In the rows, 128 means zero.
Each row has a class, written after it.
[161 107 124 137 147 109 101 119 129 127 136 119 106 167 138 178 144 119
 133 132 128 143 210 129 124 131 118 132 136 129 115 130 167 144 169 152
 155 129 114 119 141 119 152 123]	Z_924
[110 100 141 170 135 130 110 150 144 111 144  63 140 105 137 168 115 106
 118 146 117 147 136 110 103 122 137 122 135 144  76 107 121 137 151 175
 129 129 119 149 121  81 125  84]	Z_244
[147 119 102 139 124 127 125 109 145 115 144 111 116 141 134 146 145  82
 127 150 138 133 163  97 106 119 119 151 129 124 113 121 120 131 138 131
 139 118 121 109 126 122 129 127]	Z_588
[106 146 120 182 135 121 115 129 128 122 152  95 105 109 123 169 141 104
 111 137 100 138 146 118 163 118 122 155 118 129 109 108 127 129 120 131
 156 124 102 126 128 130 122 146]	Z_588
[129 111 118 148 118 112 127 121 128 115 128 142 120 150 118 111 148 136
 119 132 108 132 110 134 132 147 139 161 133 135 140 121 137 137 148 143
 113 148 132 122 138 112 134 157]	Z_996
[132 127 106 131 119 129 108 126 133 133 141 123 114  77 141 140 117 119
 102 135 159 137 130 123 152 119 140 119  97 105 106 132 132 129 117 137
 122 144 135 115  99 156 118 110]	Z_588
[101  98 121 151 123 134 123 138 146 121 161 148 128 147 125 125 131 112
 123 114 103 140 122 181 160 156 146 155 131 116 145 115 145 156 151 130
 141 127 123 135 150 116 170 168]	Z_360
[133 145 132 125 140 118 100 135 101 114 127  52 175 114  88 185 100 130
 143 165 101 139 100  89  91  95 118  95 151 115 133 117 132 131 157 183
 151 113 117 125 141 146 138  89]	Z_996
[150 143 115  74 119 122 118 129 106 135 138 100  98 142 141 130 151 116
 154 138 117 122 196 119 117 130 108 116 119 148 118 109 143 125 131 133
 147 112 127 129 127 114 123 137]	Z_6
[149 134 152  93 129 108 135 100  81 140 114 118 122 119 127 147 128 110
 145 147 169 114 166  81 127 112 113 126 124 137 120 133 117 125 142 130
 140 123 116 123 141 151 128 108]	Z_924
[132 107 119 112 114 105 108 144 119 129  86 112  74 140 126 194 153  99
  96 128 130 118 202 114 102 111 132 145 124 130 110  90 134 122 143 157
 123 134 102 115 128 115 120  97]	Z_483
[168 127 115 123 180 140 129 130 174  85 153 107  96 150 125 133 153 109
 119 136 127 135 121 141 119 143 143 121 149 143 104 104 157 151 142 126
 116 166 103 130 139 110 126 102]	Z_588
[110 149 121  89  97 133 130 129  79 148 112 131 122  99 135 129 156 118
 135 127 152 113 178  96 132  99 133 126 118 142 112 151 122 112 121 135
 124 110 121 126 124 135 132 113]	Z_244
[104 150 134 183 132 101 130 143  74  89 144 114 176 108  73 169  74 135
 137 165 115 153   4  95 135 173 135 136  93 140 116 127 102 155 143 120
 131 150 130 164 138  97 102 137]	Z_996
[125 128 111 156 112 134 143 136 140  96 139  90 139 121 132 122 136  82
 127 125 110 149 112  96 138 120 107 155 130 113 119 125 118 141 132 129
 153 139 131 154 141 110 119 128]	Z_6
[105 137 127 110 138 162 150 134 173 127 137 151 169 135 146 128 137 114
 145 102 142 126 100 159 136 108 147 116 109 103  95  90 124 143 119 137
 117 121 152 128 114 107 126 129]	Z_924
[107 142 130 151 129 129 143 146 145  94 128 102 139 121 141 137 122 103
 112 113 113 126 145 107 144 120 125 148 133 125 110 146 117 119 123 117
 153 130 129 129 132 112 119 117]	Z_996
[124 135 123 149 133 133 127 131 155 103 153 112 132 119 138 145 131  89
 120 146 132 134 136 135 163 126 127 153 109 112 107  84 123 140 134 143
 128 140 124 152 125 117 121 137]	Z_924
[ 94 113 112 176 130 100 101 122 122 134 123 166 139 102 143 147 128 151
 133 156 124 122 121 175 156 122 134 154 139 144 123 147 143 124 121 149
 120 151 133 132 130 143 155 133]	Z_643
[113 138 117 166 129 134 128 119 116 144 126 132 139 120 130 116 133 117
 113 127 129 141  97 161 117 128 125 146 113 120 142 127 117 137 130 129
 131 143 139  92 124 155 133 133]	Z_360
[145  93 144  95 107 123 145 137 103 128 112 121  80 127 119 148 143 123
 129 112 128 111 186  82 134 127 137 130 125 146 141 119 130 113 111 135
 101 121  99 135 124 119 118 110]	Z_6
[135 178 132 118 101  67 100 127  89 111  41 127 122 131 115 141  91 114
 104 153 120  85  83 132 108 165  87 173  90 153 152  73  99 143 138 121
 108 161 118 148 138  82 115 151]	Z_541
[128 139 129 113 134 133 111 134 112 138 126 156 132 137 124 167 146 121
 126  99 108 122 152 116 128 102 111 146 133 141 100 122 127 123 134 140
 133 117 117 122 141 104 129 110]	Z_945
[156 100 139  60 120 109 138 139  91 119 135 105 145 154 112 109 105 103
 142 123 100 122  69 104  92 140 123 128 117 146 175 111 139 144 156 129
 121 123  95 134 164  76 141 146]	Z_360
[104 160 125 151 140 135 140 160  97 120 124 136 114  91 114 162 111  90
  99 123 164 122 114 107 136 132 121 139 115 123  93 146  96 124 120 100
 149 114 135 100 115 143 113 113]	Z_360
[ 86 143 130 141  99 126 151 113  92 144 111 126 127 123 117 143 118 118
 124 146 148 116 100 128 148 107 124 116 129  97 130 144 104 116 123 150
 115 124 123 126 124 162 135 121]	Z_483
[ 85 133  89 134 103 142 136 130 156  96 121 176 155 139 123 118 150 101
 139 116 130 112 106 173 186 109 156 180 111 124 107 118 123 138 131 115
 124 137 127 114 146 113 146 156]	Z_588
[106 134 118 148 127 132 135 116 118 153 127 148 153 112 129 131 112 111
 137 138 130 119  96 144 148 117 135 139 116 110 112 127 142 138 138 126
 131 116 124 116 139 164 139 126]	Z_541
[ 98 111 157 171 132  88 105 149 108 142 101 211  99 117 127 136 129 177
 119 118 144 112 136 144 171 158 125 142 165 202 108 170 130 114 111  91
 127 132 141 142 129 108 114  76]	Z_483
[135 118 134 130 109 135 116 114 104 139 122 120 125 119 122 137 131 138
 122 134 149 136  88 135 126 133 140 124 126 119 140 130 121 126 138 145
 121 115 122 117 126 176 151 132]	Z_945
[115 137 104 132 113 111  85 117 108 125 111 133 121 126 121 167 161 126
  98 136  90 124 162 118 139  79 159 133 137 118 127 134 134 117 132 163
 141 127 112  96 132 151 161 140]	Z_643
[127 127 128 141 110 128 131 125 119 139 156 112 117 117 126 139 126 126
 133 128 112 129 148 104 148 134 121 149 116 118 124 141 138 128 132 148
 137 130 127 139 127 124 126 105]	Z_945
[135 176 106 116 122 121 143 141 105 127 108 113 134 133 124 152 124  86
 131 127 131 121 141 107 119 107 118 119 102 108 115 131 119 134 148 132
 152 115 126 118 141 130 130 103]	Z_945
[123 128 107 150 104 127 121 132 122 105 127 127 175 104 128 159 110  86
 140 129 137 130 127 126 149 138 162 133  91 121 119 133 133 160 135 147
 131 149 127 116 132 134 136 132]	Z_360
[118 120 143 125 106 112 125 125 137 105 106 128 129 165 117 189  71 130
 108 119 133 139 142 164 148 168 104 149 117  88 164  99 120 140 144 144
  96 149 110 177 148 115 137 137]	Z_996
[157  91 168 103  51 113 112 113 135 100 126  75 138 146 133 103  57 137
 152 141 101 132 147 100 144 203 105 142 105 133 169 100 100 134 121 120
 121 133 146 183 114  77 113 147]	Z_6
[114 143 123 151  58 141 117 138 133  91 110  25 156 139 117 146  92  93
 137 154 143 126 138  98 125 138 111 134 120  90 130 103 113 150 164 172
 138 114 120 149 133 107 133 131]	Z_244
[127 132 151 143 125 110 128 128 105 127 113 166 121 157 124 121 129 149
 130 121 132 105 123 158 177 134 124 131 125 132 131  90 141 123 132 131
 138 134 133  98 130 147 137 118]	Z_360
[125 139 106 103 143 114 157 151  98 108 156  97  89  85 120 161 125  65
  92 136 169 132 105  58  90 124 115 129 108 107 125 119 111 136 112 113
 121 142  97 155 119 105 113 104]	Z_244
[119 144 102 138 116 128 101 136 110 139 133 109 119 121 121 122 154 112
 116 145 124 126 157  94 127  98 131 128 129 143 127 125 134 120 115 126
 144 112 128 122 123 127 103 130]	Z_483
[ 80 121  91 174  97 132 109 137 130 113 151 116 128 140  97 128 149 134
 126 129  72 147 135 166 161 129 130 172 121 143 151 125 114 139 134 130
 134 127 115 145 137  94 130 151]	Z_6
[135 147 150 126 114  75 125 103  97 128  78 107 133 124 118 152 140 101
 146 146 123 106 144 131 104 138 123 185 107 171 162 110 121 152 153 156
 128 149  93 132 145 100 155  96]	Z_6
[165 129 151 146  79  91 106 151 108 127  90 108 145 145 128 142  74 145
 135 127  94 126 141 104 143 164  90  95 116 120 172 149 124 121 137 161
 141 108 146 141 127 111 138 138]	Z_360
[147 143 141  91 136 126 126 107 101 119  88 121 111 146 133 168 156 123
 134 128 131 127 175  98 107 113 118 132 148 152 102 131 111 111 127 107
 144 121 121 107 132 145 116 122]	Z_924
[125 137 122  78 141 146 128 136 103 129 118 127 143 117 108 115 112 116
 135 127 122 123  71 146 125 123 127 150 117 134 119 111 128 132 133  91
 129 131 120 117 137 130 121 132]	Z_360
[121 165 124 128 131 124 132 130 109 102 102  93 155 106 123 137 132 113
 136 124 129 132  86 100 135 115 166 105 123 134 113 144 127 137 110 117
 150 134 121 111 120 142 139 145]	Z_244
[102 164 125 151  93 101 103 118  92 131 106 109 118 142  89 155 107 165
 110 132  90 118  80 121 126 162 108 147  87 124 162 104 115 138 132 135
 112 156 100 143 140 105 121 161]	Z_244
[148 130 137 144 118 145 109 120 159 103 131 101 153 173 113  97 131 133
 127 128  84 138 113 134 150 129 131 144 131 130 142 112 124 119 141 124
 150 115 131 132 150 122 143 147]	Z_588
[125 135 128 145 153 142 135 140 117 117 153 105 168 114  88 155  58 118
 127 112 106 140  62 100 142 133 115 145 119  83 150 162 153 138 134 120
 146 129 108 140 138 134 150 123]	Z_6
[152 133 129  76 131 117 125 109 125 147 125 136 139 113 137 147 129 109
 152 127 134 115 162 103 124 106 106 131 128 138 121 114 135 135 129 131
 119 133 115 130 142 129 110  93]	Z_924
[148 158 122 115 179 109 140 132 130 136 131 197 122 112 127 231 122  95
  98 126 169 115 131 122 102 126 118 158  92 124  77 120 136 135 141 165
  71 149  88 141 136 104 111  76]	Z_643
[124 119 139 105 106 144 144 157 148 125 120 136 118 161 146 148 121 113
 140 116 135 121 187 130 112 146 118 140 115 121 128  96 138 121 117 112
 122 119 130 149 125  90 108  92]	Z_483
[137 111 110 109 113 145 142 106 145 132 158 130 144 160 164 129 134 107
 151 134 142 135 119 144 118 117 118 109 112 104 112  93 124 126 127 153
 111 115 135 131 123 126 127 145]	Z_945
[118 140  94 144 134 140 119 124 126 141 108 151 195 110 106 120 114 115
 138  94  98 122  76 151 164  90 135 148 130 113 113 152 143 137 127 134
 144 119 144  94 125 141 156 152]	Z_588
[106 131 103 154 121 148 123 126 158 102 137 132 144 140 128 114 150 112
 113 119 108 144 105 154 165 114 151 156 142 123 133 172 130 130 116 142
 123 145 137 117 127 119 146 152]	Z_360
[122 147 114 123 106 138 121 114 119 111 101  89 119 157 133 133 168 126
 132 133 103 129 158 148 129 108 135 140 122 131 127  90 133 120 141 130
 151 134 114 103 149 157 131 141]	Z_588
[ 93 136 122 221 114 116  92 163  95 119 107 152 136  96 126 194  92 117
 118 156 176 127 120 149 143 152  90 154 130 157  97 144  96 121 122 121
 138 109 146 113 106 140 115  94]	Z_360
[137 123 143 116 137 110 170 138  99 126 115 114 125 147 134 144 131 115
 142 123 138 124 150  84 104 106  98 102 140 129 114 112 128 123 126 118
 150 121 121 149 123  96  96  63]	Z_483
[110 165 121 172  60 150 102 126 102 115 129  76 151 136 107  82 124 138
 126 134  94 150  36 120 154 154 104 111 121 133 159 155  81 130 106  98
 134 114 131 151 119 121 124 172]	Z_244
[136 165 119 114 114 104 128 122  85 156 115 159 120  91 122 181 110  99
 135 145 137 124 144 119 134 143 112 121  90 107 128 149 119 146 150 127
 131 121 103 117 139 162 140 124]	Z_360
[122 106  98 158 133 133 138 135 140 111 161 102 151 133 116 115 141 100
 118 120 111 135  99 128 138 111 143 111 124 106 127 102 133 157 150 168
 129 140 132 133 135 110 135 146]	Z_924
[179 152 151 141 134 107 119 135 154 138  97 181 156 114 118 192  58 126
 136 124 140  96 153 120 135 187 121 105 103 125 122 124 122 131 122 147
  84 122 122 119 114 145 116 118]	Z_483
[117 130 111 118 113 149 143 151 144 117 156 113 111  95 101 151 108 128
 107 128  87 131 108  84 143 127 139 117 123  95 132 149 122 118 111 135
 101 118 114 151 110 109 114 108]	Z_588
[120 137 111 177  86 107  96 120 130 112 130 136 132 103 125 149 134  95
  91 120 125 131 130  90 162 148 148 158 106 135 119 134 114 144 120 137
 127 138 121 137 124 120 133 146]	Z_244
[132 174 130 138 109 133 108 115 128  94  85  91 119 161 156  95 149 113
 126 159 141 136 169 161 141 115 107 148 151 147 158 100 109 106 128  91
 160 115 126 109 144 179 134 147]	Z_6
[108 108 108 173 124 141 119 137 169 115 149 134 129 136 128 146 130  95
 119 124 127 138 141 106 141 120 136 152 129 104 101 136 143 146 134 138
 142 134 143 142 133  92 143 115]	Z_588
[114 149 105 143 106 132 132 128 148 111 149 117 154 134 120  92 127  95
 126 135 116 145  90 141 164 133 139 134 114 101 147 118 126 161 141 113
 152 124 133 155 155 127 135 154]	Z_541
[129 105 115 120 132 128 135 119 146 158 150 109 124 142 115 129 119 120
 148 134 151 119 133 183 118 149 132 113 105  77 146  83 142 170 146 163
 122 120 131 144 119 125 170 173]	Z_643
[138  63 128 134 114 167 104 134 172 114 150  98 166  93 141  97 122 122
 139 113 137 157 108 140 124 160 180 173 110 122 142 148 157 151 128 129
 114 137 121 135 109 109 171 193]	Z_244
[105 132 132 171  91 115  60 120  81 130 117 120 142 129  98 113 161 157
 130 152  76 135 104 163 147 140 127 136 155 197 130 144  92 129 139 149
 143 116 141 120 138 122 148 151]	Z_541
[111 132 109 124 133 131 140 141 133 139 147 137  75 159 144 135 140 118
 114 138 146 118 190 133 109 137 115 124 108 110 103  84 135 122 141 103
 140 108 124 129 123 114 127 115]	Z_244
[136 114  91 123  79 161 113 160 149 108 154  47 164 122 146  93 130 130
 165 120 103 150 166  93 142 106 146  87 116 122 150 163 147 134  93 141
 148 103 154 153  90  74 110 147]	Z_945
[126 137 117  92 148 135 162 144 103 117 144 136 139 126 131 151 136 114
 158 123 149 132 149 110 118 103 104 103 129 134  91 124 128 128 132 117
 144 110 125 149 129 107 106  73]	Z_6
[128  90 111 139 135 118 142 119 120 130 157 132 133 128 135 135 122 135
 128 123 118 134  67 136 131 130 121 117 137 120 127 100 155 144 140 132
 120 132 113 130 127 135 120 126]	Z_924
[134 141 115 123 115 144 130 145 139 117 132 118  91 148 142  95 145 117
 117 135 145 137 163 130 137 131 124 115 131 133 144 128 131 128 126 108
 118 115 128 143 125 114 118 122]	Z_6
[130 115 103 160  86 111 102 106 106 136 120 102 128 113 132 139 161 109
 134 154 128 135 144 135 139 111 121 165 129 139 142 123 119 131 146 176
 127 125 115 119 138 155 141 151]	Z_945
[118 136 130 128 123 117 129 105  77 124 144  82 149 134 120 143 118 116
 157 170 125 139 104 133 117 121 117 108 134 135 143 159 126 146 147 157
 136 132 109 134 124 111 150 104]	Z_360
[146 119 137 124 134 112 122 106 112 127  95 114 125 127 130 139 117 135
 123 133 125 114 123 113 124 130 131 130 129 123 138 124 137 122 124 126
 135 139 130 119 115 154 145 137]	Z_924
[176 128 138 180 160 135  84 131 137  67 172  49 127 151 123 139 124 124
 100 152  91 157  99  75 100 152 120 113 155 169 112 131 129 129 131 140
 143 139 115 128 113  77 111 138]	Z_588
[ 74 114  80 174  57 136  74 182 118 100 142  96 168  99 100 152 123 110
 130 149 108 145  56 176 157 133 148 139  89 136 121 109 122 160 154 151
 139 120 123 146 138 106 130  99]	Z_541
[186 120 137 120 134 110 115 132 152 109 115 141 111 149 117 156  72 129
 109 123 145 131 118 101 102 189 119 103 100  65 161  79 131 163 128  89
 131 136 126 149 115 119 139 168]	Z_643
[ 75 115 130 167  81 117  94 126 100 149 102 152 111 161 132 115 148 161
 127 141 123 142 146 170 122 138 128 140 130 130 176 110 117 127 145 106
 146 110 128 118 151 144 175 167]	Z_244
[109 126 160 170  94  74 126 100 113 122  50 182 128 133 153 175  91 157
 115 132 134 142 159 151 146 166 132 154 132 133 140 152 101 125 158 149
 111 140 132 120 145 150 151 161]	Z_6
[136 119 120 141 132 131 118 119 126 108 146 102 111 134 113 144 130 124
 126 139 146 139 114 161 154 147 116 151 136 124 128 123 137 140 148 150
 122 146 109 129 139 141 144 153]	Z_588
[126 135 130  90 105 121  82  80 118 135  88 142 126 136 137 154 160 136
 121 155 145 127 165 134 111  92 126 155 128 134 121 121 101 109 129 147
 122 127 124 103 127 153 139 140]	Z_541
[168 122 153 105 123 150  96 131 153 107 118 118 133 172 139 132 129 112
 124 113 117 128 210  77 122 129 136 134 138 124 132 133 152 123 126 122
 149 117 132 134 144 106 143 135]	Z_541
[127 142 130 127 121 121 108 127 104 124 167  71 100 127 119 136 141 126
 123 155 130 131 154 134 137 137 133 126  98 114 129  78 136 146 140 131
 166 132 112 137 122 131 130 123]	Z_643
